Below is a small trained network, with its code and all its weights. Each question gives an input and a target symbol and asks what happens when units are switched off, that is, made to give their printed mean instead of their output.

import numpy as np


def w(rows, s, z=0):
    codes = np.array(rows[::2]) - 128.0
    scale = np.full(codes.shape[1], s)
    scale[-1] = z or s
    return codes * scale


def norm(h):
    return h / np.sqrt((h * h).mean(-1, keepdims=True) + 1e-5)


def f(y):
    return np.maximum(y, 0)


def softmax(a):
    e = np.exp(a - a.max(-1, keepdims=True))
    return e / e.sum(-1, keepdims=True)


def log_softmax(a):
    a = a - a.max(-1, keepdims=True)
    return a - np.log(np.exp(a).sum(-1, keepdims=True))


def net(x, mask):
    ids = ['αβγδεζηθλξστψω'.index(c) for c in x.split()]
    T = len(ids)
    res = E[ids] + P[:T]
    u = 0
    for l in range(2):
        r = norm(res)
        for j in range(3):
            rows = slice(2 * j, 2 * j + 2)
            q, k, v = (r @ M[l][rows].T for M in (Q, K, V))
            z = softmax(np.where(np.tri(T) > 0, q @ k.T / 2**0.5, -1e9)) @ v
            o = O[l][rows]
            res = res + np.where(mask[u + j], z, o[:, -1]) @ o[:, :-1]
        u += 3
        y = f(norm(res) @ A[l][:, :-1].T + A[l][:, -1])
        res = res + np.where(mask[u : u + 4], y, B[l][:, -1]) @ B[l][:, :-1]
        u += 4
    return log_softmax(norm(res)[-1] @ U[:, :-1].T + U[:, -1])


Q, K, V, O, A, B = {}, {}, {}, {}, {}, {}
E = w([
[113,95,242],'α',
[122,135,96],'β',
[93,162,178],'γ',
[109,168,91],'δ',
[130,107,235],'ε',
[150,140,2],'ζ',
[112,165,91],'η',
[113,166,96],'θ',
[70,81,126],'λ',
[119,146,96],'ξ',
[103,94,7],'σ',
[110,141,92],'τ',
[138,126,156],'ψ',
[114,157,91],'ω',
],0.024)
P = w([
[254,190,227],'0',
[129,157,186],'1',
[119,131,169],'2',
[109,124,151],'3',
[100,111,145],'4',
[93,114,135],'5',
[85,108,134],'6',
[80,101,132],'7',
[81,92,132],'8',
[70,90,130],'9',
[67,85,131],'10',
[69,82,126],'11',
[66,87,119],'12',
[67,78,120],'13',
],0.0065)
Q[0] = w([
[139,61,106],'0.h1',
[111,95,124],'0.h1',
[71,134,105],'0.h2',
[73,117,249],'0.h2',
[149,120,118],'0.h3',
[31,155,96],'0.h3',
],0.019)
K[0] = w([
[150,125,75],'0.h1',
[177,173,151],'0.h1',
[79,93,108],'0.h2',
[124,2,211],'0.h2',
[92,141,131],'0.h3',
[120,116,70],'0.h3',
],0.017)
V[0] = w([
[114,88,165],'0.h1',
[178,134,115],'0.h1',
[120,171,91],'0.h2',
[78,55,221],'0.h2',
[156,122,1],'0.h3',
[122,187,131],'0.h3',
],0.0078)
O[0] = w([
[138,131,216,104],'0.h1',
[147,143,100,107],'0.h1',
[105,160,254,175],'0.h2',
[147,152,62,99],'0.h2',
[160,107,191,253],'0.h3',
[160,146,113,163],'0.h3',
],0.0088,0.0043)
A[0] = w([
[2,127,182,3],'0.n1',
[195,206,75,101],'0.n2',
[134,172,27,95],'0.n3',
[54,154,151,69],'0.n4',
],0.009,0.005)
B[0] = w([
[128,1,141,253],'0.n1',
[87,111,50,154],'0.n2',
[45,23,206,168],'0.n3',
[167,25,184,195],'0.n4',
],0.0096,0.0047)
Q[1] = w([
[140,114,90],'1.h1',
[121,104,150],'1.h1',
[180,129,254],'1.h2',
[159,147,109],'1.h2',
[132,124,134],'1.h3',
[81,103,94],'1.h3',
],0.026)
K[1] = w([
[144,116,59],'1.h1',
[97,77,157],'1.h1',
[48,3,228],'1.h2',
[1,212,132],'1.h2',
[166,91,111],'1.h3',
[208,188,76],'1.h3',
],0.016)
V[1] = w([
[79,157,151],'1.h1',
[70,127,150],'1.h1',
[207,84,133],'1.h2',
[6,128,122],'1.h2',
[101,151,107],'1.h3',
[112,174,72],'1.h3',
],0.016)
O[1] = w([
[203,156,171,156],'1.h1',
[129,206,120,234],'1.h1',
[253,60,165,187],'1.h2',
[1,111,166,145],'1.h2',
[160,143,105,84],'1.h3',
[174,191,38,3],'1.h3',
],0.011,0.0058)
A[1] = w([
[97,202,202,254],'1.n1',
[123,249,168,171],'1.n2',
[225,139,160,125],'1.n3',
[225,159,233,78],'1.n4',
],0.019,0.0061)
B[1] = w([
[255,224,184,254],'1.n1',
[156,92,203,149],'1.n2',
[68,192,192,168],'1.n3',
[197,194,184,250],'1.n4',
],0.014,0.0089)
U = w([
[179,192,159,196],'α',
[135,117,184,135],'β',
[142,61,173,3],'γ',
[50,68,183,48],'δ',
[106,152,96,197],'ε',
[194,100,90,46],'ζ',
[91,160,109,167],'η',
[120,62,100,122],'θ',
[56,178,136,130],'λ',
[168,143,78,100],'ξ',
[98,163,107,158],'σ',
[82,164,115,164],'τ',
[6,164,187,11],'ψ',
[178,179,77,35],'ω',
],0.023,0.0054)

Each question gives the input, a string of symbols that net reads in full, and the target symbol t.
The units are the heads (2 rows each of Q, K, V and O) and the neurons (one row each of A and B). Each row of codes is followed by its name. A weight is (code - 128) times the scale printed after its matrix; where a second scale follows, it is the last column's (O, A, B and U).
mask holds one flag per unit, layer by layer, with each layer's heads first. A switched-off unit (its flag False) gives its mean, the last column of its rows in O or B, instead of its output. The means were averaged over made-up inputs and are rounded, as every weight is.
A unit's drop is (log p(t) with every unit on - log p(t) with that unit switched off) / (log p(t) with every unit on - log p(t) with every unit switched off).
The circuit of an input: a set's keep is (log p(t) with only the set's units on - log p(t) with every unit switched off) / (log p(t) with every unit on - log p(t) with every unit switched off). Starting from the 12 units with the biggest drops (on a tie, the unit counted first), units are removed one at a time, each time the one whose removal leaves the highest keep (on an exact tie, the one counted first), for as long as the keep stays at least 0.8.
units of the circuit, in order: the units of the circuit, biggest drop first
most important unit: the unit with the biggest drop
top k neurons: the k neurons with the biggest drops, biggest first
top k neurons in layer l: the k neurons of layer l with the biggest drops, biggest first
which heads matter: for each layer, one digit per head in row order, 1 if its drop is at least 0.15 and else 0, layers parted by /
input ε ξ τ δ δ α τ ξ ζ, target β: which heads matter	110 / 011
input ζ λ σ ξ λ β α δ α η ψ, target ζ: most important unit	0.h3
input λ λ δ ω τ ξ α τ θ θ σ, target ψ: units of the circuit, in order	[1.h2 0.n1]
input λ δ ω β ψ β λ τ λ α γ ψ, target ψ: which heads matter	011 / 010
input σ τ τ ε β δ σ, target γ: which heads matter	111 / 110
input β β θ τ τ γ ζ δ λ, target α: top 3 neurons in layer 0	[0.n3 0.n1 0.n4]
input τ α λ ξ ξ λ η η β ψ, target θ: top 3 neurons	[1.n1 1.n4 0.n4]
input τ τ τ α ω ψ ε τ τ β θ α σ, target θ: top 2 neurons	[1.n1 0.n3]
input ε γ α ζ γ τ θ ψ ζ, target β: top 2 neurons	[0.n3 0.n1]
input τ τ θ β α ζ δ η β δ ζ, target θ: top 4 neurons	[1.n1 1.n4 0.n4 0.n3]
input τ ε τ σ, target θ: top 2 neurons	[1.n1 1.n4]
input λ τ γ λ ζ, target ψ: top 2 neurons	[0.n3 0.n1]
input σ ξ λ η α ψ, target γ: units of the circuit, in order	[0.n3 1.n1 0.h2]
input α η α ε α η δ η ζ ψ α ζ, target δ: units of the circuit, in order	[0.n3 1.n1]
input α ω ω α σ γ ξ τ λ, target δ: which heads matter	011 / 000
input ζ τ β τ δ α λ ω ζ, target ζ: most important unit	0.h3
input ψ β α ζ δ ω ω ξ η ξ λ, target ω: top 3 neurons	[0.n1 0.n2 0.n4]
input σ θ β λ ω δ θ τ ζ, target γ: units of the circuit, in order	[0.n3 1.n1]
input σ τ ω σ θ γ ε λ, target γ: top 2 neurons in layer 0	[0.n1 0.n2]
input ζ η λ, target ζ: top neuron	[0.n2]
input α η τ ζ ψ, target δ: top 2 neurons in layer 1	[1.n1 1.n4]
input λ ξ δ ε σ λ, target ψ: units of the circuit, in order	[1.h2 0.h2 0.h3 0.n1]
input σ ζ ξ τ λ, target γ: top 3 neurons in layer 0	[0.n3 0.n1 0.n2]
input α η α τ ξ γ ξ λ, target δ: units of the circuit, in order	[1.n1 1.n4]
input ψ λ τ τ σ, target ω: top 2 neurons in layer 1	[1.n3 1.n1]
input β σ σ ω τ β τ τ, target γ: which heads matter	100 / 000
